[ 220   16   36  141   61  -97   -3 -115 -236  117 -213   24   11 -129
   85  -94  -86  127   37  270   93 -233  -16 -161   84  148  -13    3
  -50   29 -148   28 -100   53  235] : <32>
[-115 -281   42   36 -189   88  180  -61  326   28  -45 -186   93  160
   54 -122   59  -78  -81 -115  -91  -31  -26  182  -75  170  207 -104
   45  -57  -54  -11   81   94   72] : <32>
[ 297 -186   63   67  -88  -58  108  180 -370   -3 -140  -16  192 -255
   12  -50 -211  148  287  305  301 -339    8 -259  120 -127   33   46
  -52  186   13   87 -151 -100  250] : <20>
[ 180   35   49  155   50  -91  -26 -147 -206  123 -212   18  -11 -130
   63  -88  -85  120   -6  246   62 -220   -7 -142   68  168   -9   -9
  -61   13 -156   23  -72   97  226] : <32>
[-310  181  300 -207  187   96  -31 -177  527 -210 -417  356   65  435
  164  -23 -232   52 -716 -154 -202  401  383  -38   83  -45 -256 -184
  127 -640  182 -344  356  108 -595] : <22>
[ 179  137   41   93  385  -59   99   -7 -218 -111 -338  266 -419 -255
  -42 -139  -84  182    0   40    9  -19 -218 -124  334  248   53   99
  159  -15 -136  143 -155  144  -20] : <22>
[-393  177  231  -76  191  104  -24  -50  474 -444   25  370 -406   26
 -389  264  244 -358 -580 -259 -224  260  199  325   67  -39    8 -142
   53 -353  221   -7  363  323 -359] : <25>
[ 326 -164  -31 -163  326  -69  229  316  -55 -297   -4  322   62   84
  148   31  266 -137  213  258  159  -49  -19   -7  231 -172  -93   66
  279  -63  175   40 -200 -367   50] : <19>
[-115 -182  225    0 -312  116  -34 -162  159  213 -426 -209  394   84
  219 -238 -480  314 -156   47  -73  -29  192 -269   -7  109   13 -120
  -57 -159  -72 -209  151  104  -91] : <19>
[ 155  218   58  175  251 -107   30 -187 -233   24 -315  186 -281 -143
   -4 -101 -148  168 -167  103   65 -120  -71 -130  160  228   -5   25
  -27  -62 -175   59  -63  215   80] : <22>
[ 208   89  -43   98  294 -124  176  -58 -102  -93 -108  215 -228   45
   45  -38  130  -50  -95   96  111 -106  -92   59  103  134   13   23
   70  -65  -79   78 -111   37  134] : <30>
[-330  141  204  -62  210  103   20   -9  363 -425  -42  352 -432  -58
 -369  197  165 -266 -466 -256 -185  230  115  248  133    2   54  -83
   88 -279  180   38  288  312 -334] : <25>
[ 228  153   32  139  222 -141    3 -149 -237   45 -224  175 -123  -72
   75  -56  -34   86  -91  246   95 -171   -7 -125  110  143  -72    8
  -26  -59 -134   20  -93   78  173] : <30>
[-119  301  210   19  251    2  -15 -150   41 -205 -339  361 -289  -32
 -122   32 -219   71 -487  -77  -21  115  153  -84  162   42  -80  -40
  -10 -310   44  -65  193  284 -288] : <25>
[ 230 -339  102  -10  -94   38  103  286 -250   -7 -235  -85  175 -350
   32 -168 -248  256  452  214  146 -222 -113 -288  257  -28  111   61
  116  230   -2  113 -190 -129  131] : <20>
[-102  101  128  -78  345   13    5   10  261 -307  -84  355 -346   -8
 -138   91  261 -188 -267  -54 -188  189   24  176  202   77  -42  -55
  199 -239   95   27   89  107 -208] : <22>
[-359   76  218  -82  116   78 -128 -103  536 -299   77  254 -234   86
 -266  243  373 -399 -483 -114 -305  217  231  344    2    8  -48 -195
   61 -333  172  -58  331  225 -229] : <30>
[ -89 -225  230   95 -416  113 -107 -143   -1  278 -379 -324  342 -177
   85 -220 -492  338    6  114  -60 -171  122 -305    9  150   96  -96
 -137   28 -135 -100  109  181   62] : <19>
[ 154  -80  128  140 -249  -50  -19  -22 -300   94 -132  -86  256 -209
  -50   16 -286  115   48  299  259 -371  173 -240  -35 -117    6  -44
 -240  111  -11    5   24   67  267] : <20>
[ 200    8   80  135  -38  -87  -52  -96 -268  113 -177    7  115 -160
   42  -28 -136  106   31  326  141 -294   90 -205   39   36  -41  -14
 -128   36  -87    3  -48   44  250] : <19>
[ 255  -96  101  172 -216  -70    3   11 -443  147 -199 -112  230 -305
  -13  -61 -351  225  186  345  298 -431   82 -326   32  -65   28   13
 -216  193  -73   54  -78   44  326] : <20>
[ 223  -33   64  156  -61  -85  -27  -86 -299  141 -182  -42  112 -200
   44  -61 -151  137   92  323  149 -319   38 -218   50   74    1    0
 -122   92 -119   34  -83   50  291] : <19>
[ -92 -260  226   43 -326  135 -100  -97   74  243 -404 -285  296 -177
  115 -259 -425  343   60   82 -149  -84   57 -288   87  199   95  -80
  -19   10 -131  -90   71  136   -3] : <19>
[ 256 -286  101   32  -90   14   56  235 -322   34 -236  -77  161 -396
   19 -158 -252  261  443  274  155 -269 -101 -319  245   -7   89   65
   64  243  -38  117 -196  -95  191] : <20>
[ 223 -297  -72  203 -225  -42  209   28 -217  139   37 -267   97 -168
  -14 -106   25   -6  293  160  195 -408 -159   16  -47  131  268   22
  -99  292 -156  177 -159   35  479] : <19>
[ -23  200  130  140  125    9  124 -144 -147  -81 -391  169 -290 -149
 -108  -99 -385  227 -308 -119   98  -42  -18 -157  151  159   97   36
  -68 -111  -95   38   84  349 -120] : <25>
[ 187   55   52  160   47 -101  -46 -157 -233  123 -200   28  -13 -143
   46  -64  -79  108  -17  271   80 -240   20 -149   64  147  -22  -14
  -90   16 -150   25  -67  100  243] : <32>
[ 262   53   31  113  116 -124    9  -82 -254   57 -166  108   31  -73
   92  -38  -39   72    6  314  149 -238   40 -157   80   56  -73    7
  -52  -11  -85    9  -98   -5  227] : <32>
[ 215  195   39  193  202 -137   -2 -216 -283  105 -301  132 -171 -118
   68 -106 -140  175 -124  206   96 -194  -41 -166  112  221  -41   14
  -69  -40 -201   32  -89  164  173] : <30>
[  83   12  142   66  -97  -51  -82  -94 -123   35 -128   47  196  -64
    1   60 -127   15 -118  286  121 -222  238 -154  -18  -86  -93  -75
 -161  -70   26  -75   81   53  139] : <19>

[  -5  -13   43  -39  -68  -31  139   58   51  -13   66   25  -12   -5
  139   39   35  -41  -68   36   41  128  -26   71   72  -57   -2  -58
    8 -102  132  169   -4 -153   46] : (74)
[ -42    9   -6 -157    1   67  -20  -34    6  -64 -140   62 -223   35
   76  -97   43  -40   62 -199   53 -283  -51 -100 -192   33 -241  158
  128  -23  129  -72  -97  101   10] : (73)
[  99   92  167 -115    1   -9 -175 -168  -73   44 -118   -8 -135 -257
   19   70 -104  -13  153 -139   85 -123 -129  -91   77  -62 -268   91
  -48 -191  113   99   94  -56  -10] : (69)
[ -38  -24  -51  -48  -75   20   90   42   -5   -2   58  -21   29   10
   27   41   -9  -48   18   33  -18   44  -11   51   60  -44  -24  -15
  -32  -65  108   70   -4 -124  114] : (79)
[ -93 -105 -128  -64 -117  -20  294  186   41  -47  223    9   95  156
  116   -2   70  -49 -128   94  -55  224   71  120  116  -59  110 -114
  -52  -43  126  160  -47 -188  164] : (66)
[  59    6  134   26   29   68   10  -46   12   75   75  -12  -39 -156
  -11   74  -66   16   48   83  -96   73  -48  134   41  -64   -9   43
  -23  -81   80  147   51 -118   47] : (74)
[   7   15  -27  -93   34  128  -84  -89  -73   46  -21  -50  -74  -97
  -98    7  -87    3  173  -93  -97 -203  -31   -7  -55    2 -182  154
  -33  -63   60  -50   21   27   98] : (70)
[   7  -30  117 -159 -116   -1 -139  -55  -62  -84 -125  124 -135 -103
  -85   45  -82  -33  129  -39   56  -84 -138 -140    1 -131 -243   72
  -37  -28  201   44  -25 -124  100] : (70)
[ -97   28 -288 -160   33   76   97    1  -88   24   29 -138  -43  124
   95 -119   46  -42   75 -250  -23 -298   85  -49  -33  119 -147  123
    4 -105   21 -123  -32  141   80] : (70)
[ -61   47 -239  -73   52   84  173   15  -18   81  111 -189   32   68
  145  -62   49  -43   20 -163  -60 -145  107   87    9  122  -47   59
   10 -150  -15  -28   23   86   78] : (79)
[ -52  -77 -118 -117   19  205 -107  -65 -165   38   99  -76  -60  -85
 -275  -47 -146   26  261  -71 -319 -206   48   19  -10  -34 -155  240
 -117   57   19  -89    7   36  276] : (73)
[   7   42   17  -29   -5   34   21  -29   14   28  -50  -17  -37  -40
   59   53   -7  -34   39  -12   58  -75  -67   23  -29   -2  -81   29
   28 -107  103   28    0  -57   -2] : (79)
[ -58  -17  -65 -153 -110    2   83   54   29  -84  -49   47  -46   73
   86   -2   41  -71   -5  -87   95  -63  -41  -67  -53  -18 -162   -6
   31  -73  161   13  -55  -59   88] : (69)
[-168 -161 -252 -301 -247   37  239  205   27 -195  166   42   14  197
   56 -116   68 -109  -51 -167  -99   74  120  -52    7  -53 -198  -25
  -33    5  154   54  -86  -75  388] : (70)
[  -8   16   15  -49  -60  -11   66   14   25   -8  -16    7  -19  -14
   97   50   11  -53   -3    0   73   12  -54   18   25  -33  -64  -21
   15 -104  131   83   -6 -109   31] : (79)
[  34   61  -11   17   80   94  -12  -88  -54  127   44 -125   -8 -126
   -7   50  -66    6  117  -16  -86  -96  -11  101   45   21  -38   95
  -37 -124   16   31   67  -17   29] : (79)
[ 356  236  720  158  319  121 -324 -384  133  222 -272   89 -374 -577
   63  176 -143  124  126   31   99 -165 -319  125 -254  -21 -211  212
  193 -232   88  197  142   23 -408] : (66)
[  14    9   68   -4  -18    8  103   21   55   20   36   11  -29  -32
  116   47   23  -29  -40   49   26   68  -40   91   15  -33    1  -20
   33  -98  115  130   -1 -115    7] : (74)
[-164 -110 -251 -212 -164   -9   83  106 -122 -122   40   22  -19  185
  -27  -87   23  -76   64 -102  -28 -107   44 -126   78  -55 -114   45
  -76   33  145  -52 -106  -61  233] : (73)
[  95   41  159  102  146   93  -18  -96  -26  165   74  -43  -31 -176
  -47  104  -93   73   76  147 -107    5  -74  176   20  -32   73   73
  -46  -98   45  108   66  -92  -70] : (66)
[-187  -84 -231  -80 -226 -103  363  276  124 -168    4   96   97  389
  246    2  205 -143 -222   92  226  112   -4  -11  -41  -11   92 -204
   96  -12  230   17 -185 -184   66] : (79)
[  36   27  -24   40  138  125  104  -42  -23  160  187 -147    9  -91
   35    8  -40   43   46    8 -186  -14   60  207   41   44   58   85
  -39 -121  -24   89   71    1   35] : (66)
[  18   36   55   69  102   82  177   28  123   72   35   -1  -51   44
  156   24   73    8  -89   78   17  -21  -34  173 -162   59   78   12
  129  -86   81   53  -44  -15 -110] : (66)
[  73   88  124  -48   71   88 -137 -149  -18   64 -144   -7 -139 -171
  -20   57  -74    5  149  -81   42 -223 -125  -25 -112    7 -207  136
   40 -120   91  -22   32   22  -57] : (69)
[  76   -1  146   26   82   77   55  -37   19  101  134  -12  -37 -144
   11   61  -59   51   15   92 -114   89  -34  166   27  -50   27   35
  -39 -107   67  170   56 -108    5] : (66)
[  54   56  101    1   28   58  -44  -83    7   64  -55  -18  -62 -134
    7   79  -54   -8   83   16   14  -71  -91   48  -28  -20  -92   64
   20 -106   93   51   32  -62  -12] : (79)
[ 111  133  153   56  280  220 -366 -326 -173  209 -209  -88 -249 -292
 -237   29 -188   96  370  -76 -127 -529 -147   -7 -174   55 -185  381
   26  -38  -12 -188   41  180 -138] : (73)
[ 212  103  312  171  332  252 -172 -261  -28  298   70 -110 -125 -402
 -161  115 -196  158  209  112 -269 -128  -90  273 -101   17    4  241
  -18 -121  -53   80  152   38 -122] : (66)
[ -55  -12  -84 -104 -108  -24  130   69   20  -47   21   -4   15   67
  120   15   44  -75  -32  -42   75   24   -8   -7   48  -24  -73  -47
    2 -101  134   69  -26 -106   93] : (79)
[ -61  -53  -53 -122 -171  -57  159  107   27  -81   81   31   28   52
  121   21   38  -84  -64   -9   45  150    3    5  119  -81  -60  -89
  -33  -87  160  154  -19 -179  161] : (79)

[-159  201  -48  185 -362 -266   32  -90  -99  312  126  261  242  -86
 -118   96  -50  -41 -262  -45  170 -260  123  449 -234 -191   -7  -96
 -272  152 -118  299  -75  284 -135] : <223>
[-111  139 -195  192 -492  -40  108  -51 -190  346  -66  105  413 -134
  -43  224 -364  -81 -270 -139  242 -400 -180  187 -101 -371  103 -100
 -381   54 -177  138  145  126 -399] : <227>
[-234  167 -168  -62  402  -81  190  298  233 -288  122 -181 -395 -272
  -65 -296  665  152 -177  499  -55  471  440   99 -389  -61 -410   13
  429  267   37  101 -324  618  554] : <227>
[-131  118 -188  252 -486  -54  106    4 -184  241  -89  148  342 -124
 -117  136 -267   23 -297 -155  245 -251 -125  142 -158 -257   58  -23
 -322   31 -164  165  117  156 -318] : <223>
[ -11 -153  -56 -382  592  105  -39  175  227 -142  -27 -466  -81 -144
  216  -34  119 -167   73  305 -101  406  106 -339 -105 -156 -120 -233
  383  214  -61 -246 -118  107  175] : <227>
[ -83  149   33  201 -479 -251   88 -101 -114  357   57  281  127   98
 -357   37 -155 -233 -371   32  147 -427  320  577 -276 -120  -24 -199
 -419   37 -215  305 -197  383 -506] : <227>
[-109  138 -100  197 -523 -107   95  -83 -206  351   56  133  244   82
 -299  210 -256 -130 -284  -46  255 -542  114  492 -121 -115   88 -130
 -452   30 -157  262  -82  331 -518] : <230>
[-163  135 -123  190 -340 -124   -5 -138 -175  240   56  102  428 -109
   42  290 -200  155 -144 -299  238 -196 -204  183  -54 -135  142   -5
 -261   82  -20  176  181   35  -41] : <222>
[-146  -79 -105 -148  454  -28  -28  346  196 -282   20 -203 -236 -197
  -32 -260  434   87  -56  354  -20  604  315 -206 -312   41 -270   -2
  464  259  -44  -13 -261  353  388] : <223>
[-181   61 -216  341 -553  -84   26  123 -245  171  -80  259  316  -99
 -272   60 -187  145 -301 -173  334 -146  -54  126 -220  -68   48  115
 -275   57 -168  263   49  222 -295] : <222>
[-147 -315  -77 -341  684  -30 -455  358  114 -264  183 -259   39 -155
  101  -39  345  175  306  151  105  783  132 -428 -125  332  -39   87
  641  420   42  -30 -233   62  563] : <221>
[-197  -24 -236  -29  391   91  137  423  167 -437  -74 -278 -330 -240
 -101 -298  506  267 -134  352   11  662  257 -290 -325   67 -334  122
  479  160   11  -39 -180  430  446] : <222>
[-175  303 -239  191  167  306  737  -84  119 -543 -240 -625 -445  -32
  -74   34  360  478 -362   26 -126  231   36  -32  -84   30 -301   19
   34 -379  297 -214  241  359  353] : <223>
[ -68 -442   17 -379  640  -63 -551  379  101 -189  139 -192   44  -38
  -26  -91  209   -4  294  168  103  741  237 -436 -156  395   -4    4
  578  406  -73  -33 -326   33  290] : <221>
[-242  180 -245  308 -455 -148   38   87 -194  183   43  250  337 -230
 -105   96  -36  219 -250 -138  312 -112  -97  200 -217 -173   13  133
 -190  163  -89  299   64  252   -9] : <222>
[-115  209   -3  195 -443 -225  132 -153 -122  330  111  195  126   91
 -295  123 -102 -144 -334    8  155 -474  265  623 -209 -106   -2 -178
 -416   36 -128  304 -154  398 -386] : <230>
[-209  128 -244    3  302   62  314  394  200 -368  -35 -251 -492 -223
 -216 -361  593  135 -279  545  -41  443  456    3 -404  -51 -445   39
  372  141  -17   38 -315  679  335] : <227>
[-252    1 -307  359 -512    3 -106  112 -376   71   20  153  417  -33
 -345  276 -173  413 -136 -378  478  -84 -186   76  -59  279  170  295
 -239   19   24  296  128  115 -131] : <221>
[-259   51 -297  383 -501   18  -43   39 -371   33   32  101  373    2
 -351  325 -143  467 -144 -417  451 -113 -187  137  -28  325  167  301
 -267  -42   92  288  159  117  -81] : <221>
[-157   17 -153  138 -325 -141 -168   27 -191  279   55  184  507 -174
   37  216 -240   78  -84 -230  304 -100 -210   42 -103 -159  161   31
 -164  214 -128  198  106   15  -96] : <222>
[-198  -75 -250  317 -504    3 -165  105 -374  107   -9  157  432   33
 -373  271 -271  306 -122 -381  459 -102 -156   44  -51  300  202  238
 -260    6  -33  264   97   62 -271] : <221>
[-106  129 -128   65 -321  -99   11 -101 -131  372   55   65  416 -128
   62  268 -290 -120 -159 -101  202 -367 -137  230  -69 -344  122 -156
 -295  149 -135  139   83  104 -256] : <227>
[ -35  -19  -41 -405  646  159   87  -98  204 -165   80 -688  -77  -31
  320  251  135  -22  147  147 -127  203  -10 -153  104  -55  -23 -269
  270   93  163 -287   29   56  330] : <230>
[  44  -94   22 -374  518  185   97 -134  160 -109  -18 -656  -60   98
  195  246  -55 -154   83   95 -130   88   27 -149  106  -29   23 -344
  123  -13   72 -321   26    7   11] : <230>
[ -96  -13 -181  239 -522    6  -13  -14 -264  253 -142  112  502  -56
  -97  252 -456   55 -204 -336  317 -244 -284  -25  -47 -151  199    5
 -361  -12 -166  106  228  -37 -427] : <222>
[-247 -229 -217 -215  630   15 -355  455   73 -396  202 -263  -67 -215
  -28  -75  522  395  249  179  174  842  161 -382 -167  438 -122  254
  680  395  136   50 -245  212  720] : <221>
[-103   88    7  241 -431 -158   31 -212 -189  231   18  150  308  122
 -193  244 -250   74 -227 -323  203 -278  -11  327  -88   59  136  -70
 -398  -65  -47  204   96   76 -289] : <222>
[ -51   -6  -93  157 -446  -41  -12  -84 -200  316 -115   97  461  -21
  -57  241 -468  -90 -203 -271  234 -293 -200   49  -63 -214  180 -118
 -372    0 -188   79  176  -41 -470] : <223>

[  49 -237 -200    7   -1   24  161  116   -8  205  -98  -81  218  188
  210   22   98 -386   15 -147  -28   35  270   93   64  -77 -239 -309
  149  159    3   66   79 -284  402] : (57)
[-102  -98  -21  -84   14 -120   75  144 -218   -6 -151   87  102 -209
  -13    9 -111 -230  -12   56  106  -62  -74   57  155  -66   50 -109
   84  185  -14  146  -55  -67  105] : (52)
[  49  151  233 -126  -76 -175 -282  -12 -105 -102  -20  -87   22 -440
  -30   98  -79  -74 -113   96  227  -92 -272   51  101  -25  246  147
 -178  154  -95  137  -55  159   -9] : (52)
[ 216  106  303 -169  -93 -102 -440  -16   64   -4  -55 -327  123 -402
  145   98   94 -190 -145  -83  153  -76 -165  125   37  -28   72  140
 -220  176 -128   58   58  -50  174] : (64)
[ 108 -351 -287  -92  131  -49  -12   80 -151  236  -38 -304  176  289
  164   79  104 -372  127 -174  -78 -193  354  227   89  144 -309 -272
  -25  244   58  189   87 -290  484] : (64)
[-171  278 -351  140   45   28   88   17 -156   84   91  115 -476  563
   98  134  -45  199  242  -34  -44 -143   69 -167   -5  276 -149   82
   61 -220  401  -11 -295  236  -84] : (54)
[ -34  298  -87   78   -5  -32 -171   -9 -111   39   63  137 -295  145
   -5   61 -105  203  152   51   72  -61 -184 -180    0  129   29  181
  -90  -97  191   18 -193  272 -214] : (54)
[ -30  108  105  -74  -62 -134  -68  -70  -74  -36  -26 -202   31 -158
  127  202   46 -112  -66  -74  105  -49   -7  124   83   23  112   27
  -42   72  -26   92  -67   64  206] : (54)
[-327   82 -193  174  -80  144  620  101   15   88 -208  235  -61  315
  322   82   81 -202   49 -186 -134  219  227  -69   45 -157 -182 -267
  553 -158  200 -160 -156 -187  234] : (64)
[   1 -400 -215 -137  157 -104   -1  235 -272  194 -214  -66  272   34
   36  -77  -50 -366  134 -110  -25 -121  147  164  144   19 -256 -263
   43  297   -1  209   77 -345  303] : (54)
[  90  247  229    4  -82  -65 -318  -57    5    2  -10   70   16 -306
    1   32  -76   81   11   46  141   91 -322 -106    9  -92  180  181
 -146   55  -83   26  -34  175 -172] : (54)
[ 108  421  165  134 -185   59 -166 -203  208   11  145  -38 -158  -10
  191  187   94  105  -42  -19   85  126 -132 -131  -64  -51  143  167
  -70 -120   21  -95  -83  262  -39] : (57)
[ 171  192   74  -38   25 -190 -464 -193 -195  -52  258  -47 -150 -213
 -202  154 -160  175   92  265  208 -231 -299  -30   75  175  329  235
 -434  170  -29  260  -80  458 -204] : (55)
[-204  -21 -416   87  117   41  294  188 -299   64  -19  362 -321  376
  -41  -26 -161  -64  232  163  -51 -215   37 -142  116  154 -128 -137
  200   19  346   91 -216   50  -68] : (55)
[-179  -99 -439  190  160   60  352   92 -334  116   35  577 -182  349
 -160  -67 -248   15  359  273  -94  -89   -9 -217  122   64  -27 -220
  198   96  237  149 -141  117 -203] : (55)
[ 246   85  287 -219 -235  -60 -301  127  239  -25 -117 -480  144 -360
  343  111  252 -469 -413 -178  232  -81   12  186   32  -95  -49   33
 -102  140 -102  -19   75 -226  470] : (57)
[ -52 -235  -14  -52   30  -81  130   75 -142  112 -196   -1  341 -152
   92   17  -13 -313   39 -103    1   94   82  132  126 -154  -50 -244
  141  229 -125  128   78 -237  274] : (54)
[-233 -132 -366  119  125    8  297  228 -298  172 -165  469  -17  276
  -66 -139 -227  -44  290   45  -59   64   -5 -170   96  -46 -169 -210
  258   41  176   78 -117  -69 -111] : (52)
[ -14  206 -244   20   68  -43 -133   18 -226  -16  177   76 -473  259
  -73  107 -113  113  161  201   68 -366  -98 -111   66  322   27  145
 -154   -4  324  132 -242  311 -143] : (55)
[  95  304 -203  180  -33  118 -139  -76   69  158  186   68 -347  459
  136   89   30  167  185  -17  -22  -28   -4 -218  -85  148 -123  109
  -72 -159  254  -66 -143  227 -102] : (57)
[ -81  282 -136   69   -6  -14   -2  -28 -161  -68  145  176 -424  135
  -38  130 -109  114  101  217   77 -227 -146 -144   68  191  134  126
  -36  -40  260   70 -247  333 -166] : (55)
[  13    7  119 -104  -24 -105  -98   78 -158  -80  -64   87   37 -391
  -62   14 -115 -194  -65  182  161 -130 -228   25  144  -57  188    7
  -43  232  -49  150  -39   40   -2] : (55)
[ 218  346   77  137 -163   32 -295 -148  193   82  199   11 -116   50
  106  107   38  115  -20   36  150  106 -148 -184  -82  -35  109  155
 -196  -66   -5  -28  -31  291  -98] : (57)
[ 135  481  134  226 -199   76 -174 -263  228   39  227  100 -169   42
  127  169   39  224   10   49  106  211 -186 -238  -98  -86  211  182
 -109 -153   -6  -95  -82  394 -174] : (57)
[-100  -83  -17  -68    4  -65  137  158 -199  -41 -140  173   43 -240
  -18  -14 -113 -270  -27  137   90 -103 -107   26  167  -82   81 -122
  132  204   19  126  -61  -71   73] : (55)
[ 208  -90  234  -71 -129  -34 -161    3  129   85  -99 -148  394 -381
  166   23   92 -358 -163  -79  122  150  -42  107   50 -264   49 -122
  -31  250 -263   56  179 -190  280] : (57)
[-202 -164 -315   58  107   28  329  272 -300   86 -162  467  -62  132
  -78 -142 -212 -185  195  163  -30  -73  -41 -133  147  -40 -108 -230
  274  132  185  103 -112 -102  -70] : (55)
[  85  327  211   76  -89  -38 -309 -124   21   12   55  137  -44 -233
  -15   51  -93  187   61   72  127  133 -345 -169  -16  -86  216  214
 -154   -6  -62    6  -59  276 -261] : (54)
[ 235  298  264  -24 -219  -48 -315 -199  235  -22  148 -360   -4 -194
  241  259  191 -103 -222  -71  188   11  -43   64  -28  -25  162  140
 -210   26 -100   -2    9  165  227] : (57)
[  21  462 -163  273 -151  150   18  -92  179  104  194  183 -397  461
  191  122   47  208   86   -2   30  112  -19 -309 -111   45  -39  114
   40 -284  255 -153 -195  318 -141] : (57)
